Moves between units:
at | vi vu
pura | gosa kigi
soro | mira miku
leli | rofa puzi
gelo | tebi bepi
tebi | zula nide
vitu | disi somu
rura | miku zeno
kasa | lale mami
ligi | kufu muke
lale | vepe gode
zalu | rari rofa
nide | talo kigi
fega | vapa leli
simi | bodi pezu
vapa | ruri saga
febo | febo puzi
zupi | zelu rura
mami | ropu mise
tuba | mami kasa
bodi | tase pura
puzu | leli gose
vazu | kami soro
disi | ralo bupu
pigo | muke bodi
saga | leli ligi
ruri | zalu leli
somu | gelo zula
mogi | mami ralo
ropu | bupu gode
fesu | mogi vepe
zula | bepi pese
pese | gose somu
rari | lale kami
tolu | rido muti
puzi | miku zelu
mise | pepu rari
pezu | gode tebi
gode | tuba talo
pepu | fesu lale
ralo | mise vitu
kigi | pura kave
rube | bole pura
mira | ligi tolu
kami | saga febo
rido | puzi fega
kufu | vazu febo
muti | talu zupi
miku | pigo puzu
tase | zupi gosa
zelu | puzu bole
bepi | nide disi
bole | gose talu
zeno | pezu gelo
muke | febo rido
rofa | ruri kami
bupu | talo fesu
vepe | ralo vazu
gosa | rura pese
kave | somu tuba
talo | zula mogi
talu | zelu kigi
gose | bodi tase

The rows follow the links: the fewer symbols apart two units are, the more alike their rows tend to be.

Each row is also shifted at random along 7 hidden directions that mean nothing.

Rows in random order:
Each row is one unit's numbers.
v1: -19 -46 -14 11 -41 -179 53 -116 -111 -10 80 -18 -17 51 11 36 -13 -59 20 -3 19 -78 -58 47 -1 14 62
v2: -2 -52 27 -44 11 86 -236 -62 48 -108 136 93 90 2 89 -19 39 32 21 -5 -67 -40 5 95 -15 53 -85
v3: 65 1 -46 46 64 129 6 181 -9 -49 -29 -38 -22 -60 28 26 -105 -18 -11 -13 -1 3 55 -96 -50 41 -3
v4: -60 51 -31 -33 68 133 155 223 -100 -37 -180 -24 -188 -68 -89 144 -136 131 155 37 28 95 39 -193 -26 -129 235
v5: -23 12 -2 -10 -20 -8 90 18 23 85 -90 122 -34 17 39 109 -17 47 80 -43 17 30 -108 -23 -16 -29 66
v6: 0 28 18 -18 27 65 -35 55 110 -40 -128 54 5 -28 -57 94 -99 31 124 -56 37 -4 -50 -35 39 -73 56
v7: 19 104 -28 -55 0 0 151 -3 13 22 -150 37 -15 27 -85 109 -29 -22 -51 125 100 -17 -36 -65 37 29 45
v8: 55 4 -25 48 -39 -135 130 53 -31 20 15 -19 22 -26 89 101 38 -74 -55 -23 22 -129 -51 -29 -47 73 -25
v9: 31 64 -21 -9 -37 46 54 -27 -60 144 112 -38 -68 39 -42 9 12 1 85 40 33 -77 32 39 33 71 -74
v10: 1 -18 -5 -47 45 -12 -28 -14 72 36 -78 -41 -43 52 -16 1 39 38 -63 70 11 5 -4 -16 72 -5 6
v11: 28 78 -42 6 83 154 104 171 -168 62 -20 -120 -198 -38 -86 34 -114 56 143 77 15 -19 100 -91 2 -14 142
v12: -9 57 -68 -43 70 99 86 112 -43 -49 -87 110 -20 -8 58 24 -13 40 -90 48 9 59 49 -59 -27 35 66
v13: -31 -66 -36 29 -106 -35 167 -40 -47 10 123 -168 -146 35 17 82 -1 47 -114 51 74 -78 123 -60 69 133 -49
v14: -19 -61 22 -14 3 -11 -140 114 68 -25 29 -65 23 -51 40 -90 74 -24 -8 -114 -91 24 -14 58 -7 -62 42
v15: -33 18 -15 -58 -19 174 -156 84 55 -182 73 49 91 -63 -38 -137 -3 -73 9 -121 -59 80 67 111 -10 -32 8
v16: -55 36 22 -67 -65 -96 94 -180 57 107 28 73 -59 78 -31 145 41 111 152 -17 93 -92 -51 34 111 -28 -78
v17: 13 49 7 -54 2 -249 -47 -3 4 -41 -48 85 184 -25 -24 -103 208 -100 -12 -100 -71 -11 -85 96 -56 -182 -17
v18: -53 -20 66 98 -7 172 48 56 73 -3 -115 -11 -52 -83 28 59 -77 159 -64 59 17 160 82 -194 -65 28 -8
v19: 42 -24 57 100 -150 -137 93 -24 90 173 -25 -63 34 -31 -42 66 -16 -87 84 -96 41 16 -162 -54 -43 -20 -66
v20: -14 5 10 5 59 -141 2 53 8 113 -133 2 -9 -28 -82 -42 -35 -18 42 -6 -19 88 -134 -49 -20 -137 114
v21: -61 -27 14 -5 -76 49 -36 29 9 -13 107 10 -36 -19 -16 13 -38 22 198 -171 -16 34 -11 56 13 -70 -19
v22: 17 -20 25 11 -56 40 -43 -72 47 1 -42 -56 61 76 -30 -115 40 -45 -37 -15 -25 128 4 39 13 -46 -63
v23: -36 119 -56 -121 64 93 25 53 -81 13 -53 68 -82 16 -93 3 21 70 94 63 8 50 22 12 45 -69 81
v24: -18 2 -7 -31 57 56 -109 -25 -18 -94 13 -30 49 12 -96 -203 -29 -52 -115 38 -33 134 81 33 5 -36 -32
v25: 5 -20 -45 -4 22 -153 5 -52 11 121 59 93 -41 37 28 80 -40 60 186 -121 22 -73 -116 9 33 -76 -118
v26: -7 27 -14 -21 -26 194 -90 58 35 102 53 -12 -92 -6 -180 -37 -181 26 274 -95 19 140 -37 -3 19 -77 -58
v27: 6 -48 60 20 -27 -87 -110 5 29 67 -69 -39 101 -11 -50 -154 84 -93 -20 -19 -96 163 -128 34 -78 -115 51
v28: 18 -108 -44 -9 -49 -83 54 31 -131 3 137 -39 -110 38 112 136 -28 2 47 14 -16 -121 -65 -16 -50 101 65
v29: 0 -21 -30 -46 1 -1 -25 26 -38 121 -10 -160 -137 86 -167 -42 -47 50 231 -32 -7 89 -40 -11 67 -180 -2
v30: 7 55 51 48 70 207 -93 -93 27 -69 0 23 16 12 -45 -86 -78 32 16 52 7 34 119 39 47 21 -17
v31: 21 -92 44 26 60 -95 -63 -8 174 -82 -223 168 134 32 225 97 62 -20 -143 -32 -44 -14 -162 22 -21 5 100
v32: -1 -66 -5 39 23 128 -31 79 -62 -10 -14 -41 -62 -19 25 20 -98 61 -25 98 -41 110 21 -121 -92 58 36
v33: 56 57 -17 -21 5 -70 -1 149 -34 4 -32 -3 75 -74 32 -28 123 -111 21 -66 -56 -63 -56 37 -84 -78 70
v34: -21 49 9 39 20 -71 58 0 -80 -103 -43 0 86 -72 -24 -111 29 -86 -180 47 -13 42 70 -11 -60 0 80
v35: 9 -20 37 144 -109 21 112 -72 -78 180 150 -132 -121 -14 -21 24 -97 8 104 -18 41 -37 38 -24 7 87 -50
v36: -10 63 -40 -49 5 64 29 63 -9 -33 -56 112 53 -5 15 -34 40 -43 -76 15 -12 66 -23 35 -30 4 51
v37: -20 -41 -6 96 18 58 -25 -143 10 40 168 26 -18 -1 1 -67 -142 14 -103 35 58 -3 92 2 46 179 -166
v38: 3 -11 -93 -79 -15 -8 -6 60 -174 80 172 -194 -147 64 -152 -123 -32 -55 43 60 -11 18 26 26 45 9 18
v39: 32 63 -53 -22 13 -88 28 45 -137 -10 118 -51 -10 -35 -82 -28 -11 -85 53 1 7 -129 6 49 4 -8 25
v40: -13 19 49 33 -113 -59 23 -22 43 165 2 63 81 -14 25 -67 114 -32 9 -87 -38 95 -106 67 -71 -24 -55
v41: 56 64 41 67 69 89 -24 96 102 7 -182 32 79 -89 -5 -12 -20 -15 -71 37 2 58 4 -102 -68 2 -9
v42: -29 30 104 59 -16 79 21 -215 110 259 -92 -23 -107 47 -161 135 -114 251 172 181 119 108 -39 -200 49 -12 -192
v43: -24 -11 37 -26 127 38 -83 88 121 3 -237 0 -39 2 -76 0 -58 117 131 -46 -23 117 -51 -83 45 -220 90
v44: 41 -14 -69 -65 -15 -19 -52 220 -116 -194 146 -43 34 -72 54 -12 7 -184 54 -157 -77 -157 8 111 -55 -5 137
v45: -24 -51 -68 31 76 47 40 -54 -36 -163 83 50 -28 42 96 42 -135 43 -86 -5 43 -68 126 -25 56 108 -64
v46: 20 -141 19 99 -112 -116 89 22 -44 78 17 -37 -27 9 146 98 1 -38 -49 -22 -27 17 -134 -57 -112 92 34
v47: -16 30 -104 -12 64 15 42 101 -156 -34 97 -28 -61 -44 -39 -100 -79 -8 -63 29 -14 42 99 -33 -43 27 0
v48: -7 -142 25 75 7 -7 -35 -43 151 132 21 -11 -113 44 102 131 -117 107 60 -57 39 -43 -64 -59 73 85 -81
v49: -23 -25 91 -12 34 -158 -33 144 114 -71 -268 72 102 -128 112 69 201 32 -77 -24 -90 17 -126 -43 -95 -162 220
v50: -17 -14 18 88 116 168 -164 57 44 -200 -14 104 120 -112 71 -156 -110 -42 -150 -40 -74 80 101 26 -65 44 42
v51: 5 21 -6 -109 129 28 -87 99 -4 -146 -151 64 44 -22 68 36 95 36 -127 147 -48 -31 1 -21 -13 -2 169
v52: 40 -30 -17 36 -100 -86 48 25 38 68 63 48 61 0 77 53 18 -106 26 -132 3 -70 -111 54 -40 59 -68
v53: -42 78 6 -70 -3 45 84 41 6 -30 -104 -48 -57 -20 -123 41 -7 52 30 50 48 24 46 -57 58 -88 70
v54: -11 -73 -24 49 -8 45 18 -109 -30 -169 125 30 32 54 129 -6 -56 -26 -105 -67 0 -65 114 73 33 101 -60
v55: 49 112 -27 -66 -3 -227 121 -154 11 153 -2 16 9 81 -86 103 101 7 68 67 109 -193 -81 7 75 -23 -137
v56: 47 119 -64 -87 120 12 4 148 -60 -149 -108 26 82 -59 -33 -50 90 -47 -119 79 -23 -37 75 -28 -42 -66 52
v57: -2 40 -1 78 78 -11 86 95 -86 -66 -52 -9 -12 -96 -7 -26 -74 -16 -65 18 -1 28 57 -88 -52 -11 120
v58: 18 -48 88 136 2 74 64 -159 135 -6 -119 78 8 57 160 143 -64 75 -35 -21 60 -37 33 -33 43 92 -27
v59: -4 7 13 14 -26 -40 44 -13 -123 -47 -4 -76 8 24 -46 -57 16 -71 46 -21 -38 22 5 61 -25 -88 122
v60: -5 -48 49 38 42 -9 22 61 37 -5 -135 53 -55 -43 93 185 -23 139 18 67 0 0 -50 -147 -64 -11 97
v61: 7 103 19 21 15 138 -114 -60 -60 81 162 -86 -2 -28 -154 -198 -4 -30 68 48 -12 10 126 87 39 32 -95
v62: 13 96 -38 -126 55 -27 102 -108 -95 -105 -84 -21 -40 136 -80 40 59 23 13 111 59 -110 66 43 118 -67 85

Some units, each with its row:
lale v16
talo v52
fesu v15
vazu v13
rido v31
rari v18
talu v58
pese v39
tase v34
vapa v28
gosa v57
somu v41
gode v12
muti v62
gose v50
febo v48
kufu v14
rura v45
ruri v2

Row, symbols taken left to right, then the row they reach:
v10 vu vi vi vu vi vi: v20
v53 vu vi vu vu vu: v59
v19 vi vu vu vi vu vu vi: v6
v43 vu vi vu vi vi vu vu: v17
v46 vu vi vi vu vu vi: v24
v29 vu vi vi vu vi: v1
v54 vi vu vu vi vi vi vi: v60
v37 vi vi vi vi vi vu: v27

